Below are the code and all the weights of a small trained network. Each question names an input and a class and asks about switching units off, where a switched-off unit gives its printed mean instead of its output.

import numpy as np


def w(rows, s, z=0):
    codes = np.array(rows[::2]) - 128.0
    scale = np.full(codes.shape[1], s)
    scale[-1] = z or s
    return codes * scale


def f(y):
    return np.maximum(y, 0)


def log_softmax(a):
    a = a - a.max(-1, keepdims=True)
    return a - np.log(np.exp(a).sum(-1, keepdims=True))


def net(x, mask):
    res = np.array(x, float).reshape(1, 7) / 4 @ E
    y = f(res @ A[0][:, :-1].T + A[0][:, -1])
    res = res + np.where(mask, y, B[0][:, -1]) @ B[0][:, :-1]
    return log_softmax(res[-1] @ U[:, :-1].T + U[:, -1])


A, B = {}, {}
E = w([
[114,18,164,69],'x0',
[50,201,54,56],'x1',
[222,72,144,115],'x2',
[234,23,36,123],'x3',
[49,56,146,116],'x4',
[238,178,137,1],'x5',
[167,134,132,78],'x6',
],0.0054)
A[0] = w([
[161,127,71,107,254],'neuron 1',
[149,114,73,166,91],'neuron 2',
[106,8,157,191,113],'neuron 3',
[111,153,110,126,107],'neuron 4',
[85,128,178,146,250],'neuron 5',
[74,66,86,121,157],'neuron 6',
[105,108,163,59,98],'neuron 7',
[157,95,119,115,222],'neuron 8',
[231,122,146,181,167],'neuron 9',
],0.015,0.0065)
B[0] = w([
[90,220,78,120,254],'neuron 1',
[156,131,174,68,167],'neuron 2',
[128,21,109,222,243],'neuron 3',
[125,116,145,152,159],'neuron 4',
[20,155,118,164,248],'neuron 5',
[241,135,74,135,207],'neuron 6',
[95,45,74,91,172],'neuron 7',
[104,156,5,114,221],'neuron 8',
[237,161,37,87,244],'neuron 9',
],0.019,0.0083)
U = w([
[105,133,175,139,63],'0',
[94,76,137,144,141],'1',
[158,169,86,98,156],'2',
[177,98,91,213,112],'3',
[168,107,205,131,4],'4',
[102,218,95,247,236],'5',
],0.011,0.0036)

Each question gives the input, the list of numbers given to net, and the class t.
The units are the neurons (one row each of A and B). Each row of codes is followed by its name. A weight is (code - 128) times the scale printed after its matrix; where a second scale follows, it is the last column's (A, B and U).
mask holds one flag per neuron, in row order. A switched-off neuron (its flag False) gives its mean, the last column of its row in B, instead of its output. The means were averaged over made-up inputs and are rounded, as every weight is.
A unit's drop is (log p(t) with every unit on - log p(t) with that unit switched off) / (log p(t) with every unit on - log p(t) with every unit switched off).
The circuit of an input: a set's keep is (log p(t) with only the set's units on - log p(t) with every unit switched off) / (log p(t) with every unit on - log p(t) with every unit switched off). Starting from all 9 units, units are removed one at a time, each time the one whose removal leaves the highest keep (on an exact tie, the one counted first), for as long as the keep stays at least 0.8.
circuit, biggest first: the units of the circuit, biggest drop first
most important unit: the unit with the biggest drop
top k neurons: the k neurons with the biggest drops, biggest first
drop when u is switched off: that unit's drop, to one decimal
input [-6,6,6,8,8,-2,-3], class 2: top neuron -> (neuron 2)
input [7,3,-7,-2,6,0,8], class 1: circuit, biggest first -> (neuron 7; neuron 9)
input [1,-2,7,-7,5,-1,0], class 1: top 2 neurons -> (neuron 1; neuron 9)
input [2,3,1,4,-3,-8,-1], class 3: top 2 neurons -> (neuron 3; neuron 6)
input [4,-4,-6,-4,3,6,4], class 1: top 3 neurons -> (neuron 7; neuron 9; neuron 1)
input [5,4,-1,-3,3,-2,4], class 1: circuit, biggest first -> (neuron 1; neuron 9)
input [-2,-3,-1,2,8,-2,1], class 3: top 3 neurons -> (neuron 3; neuron 1; neuron 6)
input [2,-6,-3,-7,8,-8,-2], class 3: top 2 neurons -> (neuron 3; neuron 1)
input [0,-8,-5,-2,-8,5,1], class 2: top 2 neurons -> (neuron 9; neuron 3)
input [-2,-8,-8,2,-4,-4,-1], class 3: top 2 neurons -> (neuron 1; neuron 3)
input [-1,-8,0,-2,-4,-3,3], class 3: top 2 neurons -> (neuron 1; neuron 9)
input [-2,-7,-2,0,-1,-6,-7], class 3: top 2 neurons -> (neuron 3; neuron 1)
input [-5,-8,-3,1,4,3,1], class 2: top 2 neurons -> (neuron 9; neuron 3)
input [0,-5,7,-1,-6,-1,-5], class 2: circuit, biggest first -> (neuron 9)
input [1,2,-3,1,3,-4,2], class 3: top 2 neurons -> (neuron 1; neuron 6)
input [7,0,0,0,1,-5,-5], class 3: top 2 neurons -> (neuron 3; neuron 6)
input [3,-4,-5,5,-6,-3,-5], class 3: drop when neuron 3 is switched off -> 0.8
input [-5,-3,0,-2,-3,2,3], class 2: drop when neuron 3 is switched off -> 0.4
input [-4,-8,6,-3,-1,6,-3], class 2: drop when neuron 9 is switched off -> 0.2
input [0,8,8,-7,8,0,4], class 1: most important unit -> neuron 7
